Here is a tiny trained network, its code and every weight. The questions are about switching its units off for an input and a target symbol, where a switched-off unit gives its printed mean instead of its output.

import numpy as np


def w(rows, s, z=0):
    codes = np.array(rows[::2]) - 128.0
    scale = np.full(codes.shape[1], s)
    scale[-1] = z or s
    return codes * scale


def f(y):
    return y / 2 * (1 + np.tanh(0.7978845608 * (y + 0.044715 * y**3)))


def softmax(a):
    e = np.exp(a - a.max(-1, keepdims=True))
    return e / e.sum(-1, keepdims=True)


def log_softmax(a):
    a = a - a.max(-1, keepdims=True)
    return a - np.log(np.exp(a).sum(-1, keepdims=True))


def net(x, mask):
    ids = ['ΞΣΦΨαβγδεζηθμτω'.index(c) for c in x.split()]
    T = len(ids)
    res = E[ids] + P[:T]
    u = 0
    for l in range(2):
        q, k, v = (res @ M[l].T for M in (Q, K, V))
        z = softmax(np.where(np.tri(T) > 0, q @ k.T / 4**0.5, -1e9)) @ v
        res = res + np.where(mask[u], z, O[l][:, -1]) @ O[l][:, :-1]
        u += 1
        y = f(res @ A[l][:, :-1].T + A[l][:, -1])
        res = res + np.where(mask[u : u + 8], y, B[l][:, -1]) @ B[l][:, :-1]
        u += 8
    return log_softmax(res[-1] @ U[:, :-1].T + U[:, -1])


Q, K, V, O, A, B = {}, {}, {}, {}, {}, {}
E = w([
[100,155,138],'Ξ',
[133,86,209],'Σ',
[40,248,115],'Φ',
[136,84,122],'Ψ',
[78,116,183],'α',
[169,72,109],'β',
[143,109,90],'γ',
[87,122,118],'δ',
[131,65,135],'ε',
[143,62,121],'ζ',
[158,109,93],'η',
[60,159,91],'θ',
[177,69,181],'μ',
[108,145,86],'τ',
[125,56,129],'ω',
],0.014)
P = w([
[255,167,73],'0',
[60,86,211],'1',
[32,92,195],'2',
[28,94,162],'3',
[18,100,133],'4',
[5,106,99],'5',
[7,99,70],'6',
[38,82,36],'7',
[89,46,39],'8',
[103,25,108],'9',
],0.0073)
Q[0] = w([
[5,56,119],'L0H0',
[143,113,121],'L0H0',
[121,119,125],'L0H0',
[86,96,126],'L0H0',
],0.027)
K[0] = w([
[48,43,2],'L0H0',
[106,134,126],'L0H0',
[116,122,119],'L0H0',
[97,103,80],'L0H0',
],0.02)
V[0] = w([
[2,209,70],'L0H0',
[99,205,143],'L0H0',
[140,77,104],'L0H0',
[80,201,128],'L0H0',
],0.0068)
O[0] = w([
[105,171,254,254],'L0H0',
[162,113,176,122],'L0H0',
[96,150,107,146],'L0H0',
[141,127,182,150],'L0H0',
],0.0098,0.0045)
A[0] = w([
[125,101,140,153],'L0N0',
[37,10,198,27],'L0N1',
[99,62,117,70],'L0N2',
[64,145,124,79],'L0N3',
[78,169,94,230],'L0N4',
[46,13,178,195],'L0N5',
[112,187,47,1],'L0N6',
[233,160,128,48],'L0N7',
],0.012,0.0063)
B[0] = w([
[159,133,115,141],'L0N0',
[126,42,135,200],'L0N1',
[138,231,62,137],'L0N2',
[115,105,64,172],'L0N3',
[221,112,164,216],'L0N4',
[158,236,93,250],'L0N5',
[120,235,51,135],'L0N6',
[6,118,88,126],'L0N7',
],0.016,0.012)
Q[1] = w([
[248,91,226],'L1H0',
[171,181,96],'L1H0',
[239,179,131],'L1H0',
[240,188,122],'L1H0',
],0.017)
K[1] = w([
[2,105,158],'L1H0',
[145,72,98],'L1H0',
[79,25,98],'L1H0',
[81,24,97],'L1H0',
],0.018)
V[1] = w([
[176,219,175],'L1H0',
[165,106,169],'L1H0',
[55,248,136],'L1H0',
[22,160,44],'L1H0',
],0.012)
O[1] = w([
[218,169,156,254],'L1H0',
[107,167,154,9],'L1H0',
[251,63,162,131],'L1H0',
[159,25,84,255],'L1H0',
],0.013,0.0034)
A[1] = w([
[136,54,138,66],'L1N0',
[2,95,102,89],'L1N1',
[115,221,147,162],'L1N2',
[55,125,123,2],'L1N3',
[155,91,112,91],'L1N4',
[170,120,134,98],'L1N5',
[201,108,151,50],'L1N6',
[64,82,134,63],'L1N7',
],0.008,0.0088)
B[1] = w([
[152,138,203,170],'L1N0',
[184,230,176,154],'L1N1',
[121,4,136,250],'L1N2',
[175,148,147,131],'L1N3',
[152,134,180,168],'L1N4',
[96,131,107,163],'L1N5',
[28,176,91,189],'L1N6',
[71,125,172,133],'L1N7',
],0.012,0.017)
U = w([
[143,110,131,2],'Ξ',
[91,198,147,55],'Σ',
[143,128,221,108],'Φ',
[115,147,107,118],'Ψ',
[46,99,146,108],'α',
[160,129,98,212],'β',
[148,131,128,156],'γ',
[114,124,148,223],'δ',
[117,137,94,128],'ε',
[127,131,83,154],'ζ',
[164,81,133,53],'η',
[138,125,178,219],'θ',
[254,183,181,110],'μ',
[116,120,159,137],'τ',
[117,138,88,168],'ω',
],0.01,0.0081)

Each question gives the input, a string of symbols that net reads in full, and the target symbol t.
The units are the heads (4 rows each of Q, K, V and O) and the neurons (one row each of A and B). Each row of codes is followed by its name. A weight is (code - 128) times the scale printed after its matrix; where a second scale follows, it is the last column's (O, A, B and U).
mask holds one flag per unit, layer by layer, with each layer's heads first. A switched-off unit (its flag False) gives its mean, the last column of its rows in O or B, instead of its output. The means were averaged over made-up inputs and are rounded, as every weight is.
A unit's drop is (log p(t) with every unit on - log p(t) with that unit switched off) / (log p(t) with every unit on - log p(t) with every unit switched off).
The circuit of an input: a set's keep is (log p(t) with only the set's units on - log p(t) with every unit switched off) / (log p(t) with every unit on - log p(t) with every unit switched off). Starting from the 12 units with the biggest drops (on a tie, the unit counted first), units are removed one at a time, each time the one whose removal leaves the highest keep (on an exact tie, the one counted first), for as long as the keep stays at least 0.8.
circuit, biggest first: the units of the circuit, biggest drop first
k most important neurons: the k neurons with the biggest drops, biggest first
k most important neurons of layer l: the k neurons of layer l with the biggest drops, biggest first
input θ Σ Φ Φ, target Φ: 4 most important neurons	L1N2, L0N1, L0N4, L1N6
input Σ Σ Φ Φ Φ Φ γ Ψ α, target Σ: 2 most important neurons	L0N5, L1N1
input δ Ψ Φ Φ γ Φ δ θ, target α: circuit, biggest first	L1H0, L1N2, L0N5
input Σ β Φ Φ Φ α Σ ζ ζ Σ, target Σ: 2 most important neurons	L1N1, L0N6
input Σ Φ ζ, target Σ: 2 most important neurons	L0N5, L1N1
input Φ α Φ δ β β η, target μ: 2 most important neurons of layer 0	L0N1, L0N5
input δ Σ Φ β ε α, target α: circuit, biggest first	L1H0, L1N2, L0N5
input Φ Φ Φ ω Φ Φ η Φ, target μ: circuit, biggest first	L0N4
input Φ ω θ Φ Φ μ Ψ, target μ: 2 most important neurons	L0N5, L0N2
input Φ α Φ Σ β θ Σ γ, target μ: circuit, biggest first	L0N5, L1H0, L0N1
input β Ψ ζ μ α δ β μ, target η: 4 most important neurons	L0N6, L0N5, L0N1, L0N7
input Φ Φ β δ Φ Φ Φ β β δ, target μ: 2 most important neurons	L0N5, L0N1
input Φ ζ β η Σ β η β Ξ θ, target μ: circuit, biggest first	L0N5, L0N1, L1H0
input Σ α γ β Φ Φ Φ θ ζ γ, target Σ: most important neuron	L1N1
input Φ γ Φ ζ, target μ: 2 most important neurons	L0N1, L0N5
input δ Φ Φ Ψ γ δ Ψ Φ Φ, target α: 2 most important neurons of layer 0	L0N1, L0N2
input β Φ α Φ β ω Σ, target η: 4 most important neurons	L0N6, L0N5, L0N1, L0N7
input δ Φ β Φ Ξ Σ Ψ Φ, target α: circuit, biggest first	L1H0, L0N4, L0N5
input δ Φ β, target α: circuit, biggest first	L0N5, L1H0, L1N2
input Φ δ Φ δ η, target μ: circuit, biggest first	L1H0
